Here are made-up nodes, facts about them, and rows of numbers that follow some of those facts. Name the node behind each unnamed row.

How the nodes are related:
j_173 ξ j_881, j_455
j_652 ξ j_921, j_816
j_691 ξ j_248
j_193 ξ j_129, j_301
j_768 ξ j_50, j_30, j_921
j_53 ξ j_542
j_391 ξ j_234, j_934
j_959 ξ j_788
j_670 ξ j_918, j_34, j_558
j_58 ξ j_881, j_46
j_359 ξ j_30, j_252
j_693 ξ j_30, j_705
j_60 ξ j_155, j_115, j_910, j_795, j_301
j_578 ξ j_910
j_782 ξ j_918, j_252
j_277 ξ j_379, j_59, j_926, j_705, j_829
j_776 ξ j_565, j_382, j_549
j_764 ξ j_319, j_196
j_76 ξ j_816
j_218 ξ j_918, j_961, j_880, j_24
j_695 ξ j_248, j_46, j_373
j_439 ξ j_716
j_144 ξ j_914, j_219
j_123 ξ j_941, j_34, j_328, j_549
j_258 ξ j_49, j_610, j_46
j_952 ξ j_219, j_594, j_301
j_942 ξ j_498
j_502 ξ j_418, j_170
j_667 ξ j_788
j_147 ξ j_921, j_382
j_159 ξ j_214, j_382
j_456 ξ j_319, j_407
j_840 ξ j_196
j_872 ξ j_407, j_900, j_921, j_470
j_170 δ: j_53
j_652 δ: j_584
j_891 δ: j_941
j_675 δ: j_852
j_705 δ: j_926
j_34 δ: j_594
j_693 δ: j_584
j_80 δ: j_53
j_788 δ: j_219
j_129 δ: j_219
j_776 δ: j_852
j_921 δ: j_418
j_695 δ: j_534
j_50 δ: j_90
j_382 δ: j_53
j_565 δ: j_90
j_504 δ: j_941
j_713 δ: j_718
j_829 δ: j_718
j_196 δ: j_941
j_544 δ: j_941
j_257 δ: j_926
j_900 δ: j_328
j_252 δ: j_219
j_155 δ: j_498
j_592 δ: j_534
Ω 549 <- j_170, j_248, j_891, j_691, j_716, j_642, j_880, j_129, j_50, j_504, j_202, j_319, j_433, j_155, j_758, j_592
Ω 805 <- j_101, j_768, j_391, j_959, j_705, j_693, j_529, j_578, j_232, j_764, j_941, j_341, j_470, j_952, j_456
Ω 156 <- j_173, j_934, j_638, j_816, j_695, j_689, j_558, j_131, j_439, j_531, j_127, j_257, j_105
Ω 925 <- j_652, j_193, j_907, j_961, j_549, j_670, j_486, j_58, j_503, j_359, j_813, j_910, j_10, j_373, j_759, j_80, j_610, j_76, j_921, j_218, j_382, j_565, j_491, j_338, j_144, j_123, j_490, j_741, j_942, j_900, j_510, j_379, j_252, j_147, j_914, j_926, j_159
Ω 883 <- j_49, j_675, j_34, j_407, j_60, j_214, j_788, j_784, j_418, j_196, j_544, j_104, j_667
Ω 970 <- j_533, j_463, j_794, j_333, j_408, j_776, j_301, j_158, j_713, j_829, j_24, j_502, j_241, j_115, j_152
[j_170, j_959, j_813, j_529, j_816, j_127] μ j_852
[j_101, j_891, j_910, j_60, j_232, j_921] μ j_534
[j_173, j_105, j_456] μ j_328
[j_652, j_667] μ j_881
[j_248, j_716, j_549, j_129, j_301, j_24] μ j_258
[j_934, j_193, j_670, j_373] μ j_217
[j_691, j_391, j_486, j_638, j_758] μ j_30
[j_768, j_941, j_50, j_592] μ j_219
[j_907, j_705, j_759, j_439] μ j_840
[j_961, j_693, j_776, j_490, j_900, j_252] μ j_542
[j_49, j_764] μ j_795
[j_675, j_34, j_788, j_784, j_202, j_531] μ j_918
[j_533, j_558] μ j_750
[j_463, j_407, j_379, j_241, j_155, j_115] μ j_277
[j_58, j_338, j_470, j_147] μ j_59
[j_503, j_80, j_610, j_123, j_952, j_433] μ j_455
[j_359, j_794, j_408, j_131, j_144, j_502] μ j_584
[j_642, j_565] μ j_430
[j_333, j_880, j_218, j_382, j_158, j_257] μ j_53
[j_10, j_689, j_914] μ j_344
[j_578, j_76, j_491, j_713] μ j_46
[j_214, j_504] μ j_175
[j_695] μ j_782
[j_341, j_926] μ j_234
[j_418, j_196, j_544, j_942, j_104] μ j_718
[j_319, j_741] μ j_594
[j_829, j_510, j_152] μ j_872
[j_159] μ j_90
{j_170, j_652, j_248, j_934, j_891, j_691, j_716, j_961, j_391, j_549, j_675, j_705, j_58, j_34, j_503, j_693, j_638, j_373, j_759, j_578, j_816, j_880, j_788, j_129, j_784, j_776, j_76, j_941, j_218, j_695, j_689, j_50, j_382, j_565, j_491, j_301, j_341, j_202, j_131, j_470, j_439, j_144, j_490, j_713, j_829, j_952, j_24, j_257, j_105, j_252, j_147, j_914, j_159, j_456} α a
{j_101, j_173, j_193, j_768, j_907, j_49, j_959, j_670, j_486, j_533, j_463, j_359, j_813, j_794, j_642, j_333, j_529, j_910, j_407, j_10, j_60, j_232, j_80, j_610, j_214, j_408, j_764, j_921, j_558, j_338, j_504, j_158, j_418, j_319, j_123, j_741, j_196, j_531, j_544, j_127, j_942, j_433, j_900, j_510, j_379, j_502, j_104, j_667, j_241, j_155, j_115, j_926, j_758, j_592, j_152} α b

Known rows:
j_418: [ 51   1  27   1  36  17   3  -4   8 -14  -4 -20  14 -16  10  21 -21   0
  -5  -2   1  13  24   2 -10  25  24   3   6   8]
j_693: [-34  19  16 -12  11  12 -55  -4  20  30  33 -32 -17  21 -69   6  -2  21
 -45  15 -46  -7  15  36  -9 -32  -7   8  -7 -18]
j_407: [ 34  11  30   5  34   7  -2  10  19  10  -2 -25  13 -20   5  26 -40 -13
   2 -14  -9   7   1   5 -20  29  27   0 -11  -6]
j_170: [ 66 -34  37  24 -21 -23 -12 -23  18  17  12  54 -22  29 -16 -12  26  26
   4  26 -11 -13 -18  33 -18 -19 -25  -7 -54  31]
j_319: [ 83  -8  35  24  11  -1 -20  24   9   4 -19  19  -1   9  28 -16 -31 -26
  22  -7   6   3 -15 -24 -14  14   4 -15 -43  19]
j_258: [ -6 -18 -28 -36 -25  20  53  -4 -18 -21  17 -50 -12   1 -28 -27  57  82
 -35  -9 -38 -16  28 -16  20   5  -7  31 -10  -3]
j_565: [ -1   4  23   5  12 -12 -28  -8  44  35  28   3  -5   5 -40   8   5  18
 -11   3 -28 -15  -3  52 -23  -1  -8  17 -32   3]
j_34: [  5   4  21   9  22 -19 -24 -11  44  36  25   0   2   0 -41   8   7  15
  -8   0 -23 -14  -7  59 -19   5  -4  26 -35   6]
j_277: [-50   1 -19 -23 -22  16  22  -7   0  -5  18 -64  -9  -5 -15 -10  35  69
 -31 -21 -64 -23  15 -24 -14   0 -14   3 -31 -25]
j_115: [  9  14  14   5  25  18 -51 -46 -34 -39 -33 -42  15  16  24  44 -29  -5
  -9  37  -5  13  15  -9   1  -5  22   6   1  13]
j_408: [ 26   8  10 -17  13  25 -30 -11 -34 -22 -17 -50   2  11 -11  22 -39  -8
 -17  23  -5  10   6 -15  19  -7  29   8   9   3]
j_219: [-53   5 -41  12   4   3 -11 -50   0 -26 -14 -36  32   8  33   2  52  62
 -24 -14 -35 -23  34  -9  -7  19 -24  58 -45  23]
j_159: [ -3   4  18 -14   0  -8 -27   6  41  29  32 -25 -21 -12 -33  -7  25   3
 -17  20 -46  -9  15  27 -34 -12 -13  -7 -13 -20]
j_544: [ 39  10  61  -2  44  24  -2   8  22 -32   1 -32  17   0 -11  12 -23  34
   1  -7   8   8  10   8 -23   3  35 -13  13  17]
j_80: [ 49  -3  53  16  26  34   7 -15   3  -9   9  -1  16   1 -19  32 -39  28
 -22  -7  -7  14  24   0 -20  -1  15 -24   5   8]
j_816: [-21  19 -12  -6  -8 -14 -34 -12  22  36   2 -19 -29  24 -31  20  -3  -6
 -15  34 -34  16 -10  56  -2  -2  -9  32 -19  -4]
j_502: [ 25   5  17 -28   9  32 -33  -5 -36 -30  -7 -56  -5   8 -12  14 -33   0
 -26  25 -15   5  13 -28  15 -18  26  -7  19  -5]

Rows to name:
No name comes twice in this set of rows, the named rows included.
[ 24   9  18 -13  15  22 -20  -1 -12 -10 -19 -37 -12  16   8  33 -36  -2
 -25  19  -9  34  14  -3   6   1  27   0  21   3]	j_127
[ 64 -24  14  16 -19 -28 -20  -2  24  14   3  36 -22  21   5 -34  42  -2
  17  39  -7 -10  -2  20 -17  -7 -28   8 -49  26]	j_716
[-14   8  -6 -15  -4   1 -28 -24  12  12  10 -30 -23  16 -38  14  23  14
 -28  47 -30  11  25  48   1 -15  -8  29   5  -4]	j_341
[ 15  -9   9  -2  19 -10 -31 -17  47  17  27   6  17   4 -18   4  26  30
 -22  14 -13 -17  16  48  -9   2  -6  45 -10  34]	j_788
[-29  19   5   0  10  -4 -38 -23  25  34  15 -17 -10  25 -52  26 -13  17
 -25  15 -29   3  -8  65   2  -9  -2  38 -18   3]	j_705
[-44   2 -27 -12 -13  14  25 -12  -6  -7  10 -54  -1   0 -20 -14  38  65
 -28 -21 -53 -20  22 -16  -6   5 -18  20 -39 -18]	j_840
[-17   4  -1 -27  -6   5 -30 -18  12   7  20 -38 -28  14 -39   8  29  19
 -37  49 -38   9  32  34  -5 -25  -9  16  14  -9]	j_391
[ 89 -35   0   6 -26 -25   7   5  21  13   4  46 -27  25  -8 -41  40   4
  23  43   7  -4  -7  30   6  -5 -23  28 -34  42]	j_248
[  6   3  28  21  14 -19 -13 -22  29  47  24  11  -9   8 -53  22  -5  15
 -12  -2 -25  -7 -10  64 -20   3 -13  14 -48  -5]	j_382
[  3  -7  27  -1  12 -12 -42 -34  21 -10  19 -23 -15  -3  -3   3  63  21
 -22  46 -35  -9  42  23 -35 -18 -18  -1  -8  -2]	j_144
[ 17  10  23 -26  15  31 -16  -3 -11 -18  -5 -51  -9   4  -1  36 -32   7
 -32  20 -16  27  22  -6   3  -1  29  -2  33  -6]	j_959
[ 73 -16  62  38  21  -1 -46 -15   3 -30 -26  29  17  27  56   6  -8  14
  10   9  11  -4  -1 -21 -30  -3   8 -25 -39  39]	j_155

Now the same nodes, written a new way:
Known rows:
j_784: [-62 -24  -5  -1   7  -5  17 -48 -30  13  -5   7  20  19  27]
j_959: [-44 -33   6  18 -58  28 -51 -43  -9 -36   8 -54  47 -45 -31]
j_872: [-94  32  27  33  12  -2 -51 -17 -11 -36  15  19  31 -21 -55]
j_258: [-80  24  34  45  -9  12 -45 -26 -75 -58  27  40  33 -30 -18]
j_764: [-65   6  37  16 -22  22 -28 -51 -50 -38  15   4  58 -15 -28]
j_60: [-70   4   5  33  -4   7 -18 -23 -67 -30  -3  -2  65 -15 -13]
j_218: [-86 -27  16 -41 -27  19 -10 -42 -45 -11  36  12  39  12   1]
j_934: [-61 -34  28 -34 -15 -10  16 -49 -28   8  26  18  19  -4  15]
j_502: [-75 -24   4  31  -8 -13   7 -23 -76  -9 -39   9  52 -28 -49]
j_155: [-50   3  30   2 -23 -40  13 -13 -43 -24  13  13  20 -33 -12]
j_373: [-60 -20  28 -34 -15  -7  13 -48 -33  -1  37  21  17   7  27]
j_578: [-75 -31  18 -23 -15  40 -14 -64 -40  -7  24  13  47  13   3]
j_491: [-60 -21  24 -34 -14  -7  13 -46 -22   2  35  15  16   4  23]
j_942: [-71  10  37  -2 -29  -6 -23 -29 -47 -37  29   2  47 -16 -28]
j_131: [-59 -34  28 -37 -14 -10  18 -50 -26   8  26  18  17  -3  14]
j_59: [-53  24  35  50   0 -22 -30 -30 -24 -40  17  20   5 -38  -6]
j_759: [-58 -22  24 -36 -15  -8  11 -44 -21   2  34  16  16   5  23]

Name these rows:
No name comes twice in this set of rows, the named rows included.
[-80 -29  18 -26  -9  41 -14 -61 -32  -5  23  13  48  14  -5]	j_456
[-98 -31  34 -35 -23  17   2 -56 -87 -15  33  32  47  14   7]	j_695
[-104  -54  -13  -13   16    3   18  -31  -52   27  -32   11   55    7
  -32]	j_776
[-63  29  34  44   9 -19 -32 -25 -13 -34  16  24   9 -31 -21]	j_30
[-77   1  48  -1 -28  -7 -14 -39 -71 -36  24  15  51 -21 -30]	j_173
[-87 -38  22 -41 -22  12  -4 -46 -45  -1  29  12  40   4  -6]	j_439
[-77 -31  17 -23 -27  42 -13 -70 -44 -12  20  11  39  17  -2]	j_952
[-72 -29  14 -38  -8 -24  25 -26 -27  10  18  18  15   4  11]	j_50
[-88 -24  24 -28   6  33 -13 -60 -22  -1  21   9  54  20 -10]	j_693
[-42  15  42   1 -22 -23   0 -29 -26 -29  27  14  22 -27  -8]	j_379
[-52 -30 -28  35 -47  17 -42 -15 -25 -31 -13 -56  49 -38 -23]	j_667
[-60  27  41  53  -1 -18 -29 -36 -46 -44  20  29   8 -33  -1]	j_881
[-79  17  39  -9 -20  -4 -25 -27 -38 -33  26   6  50  -8 -42]	j_359

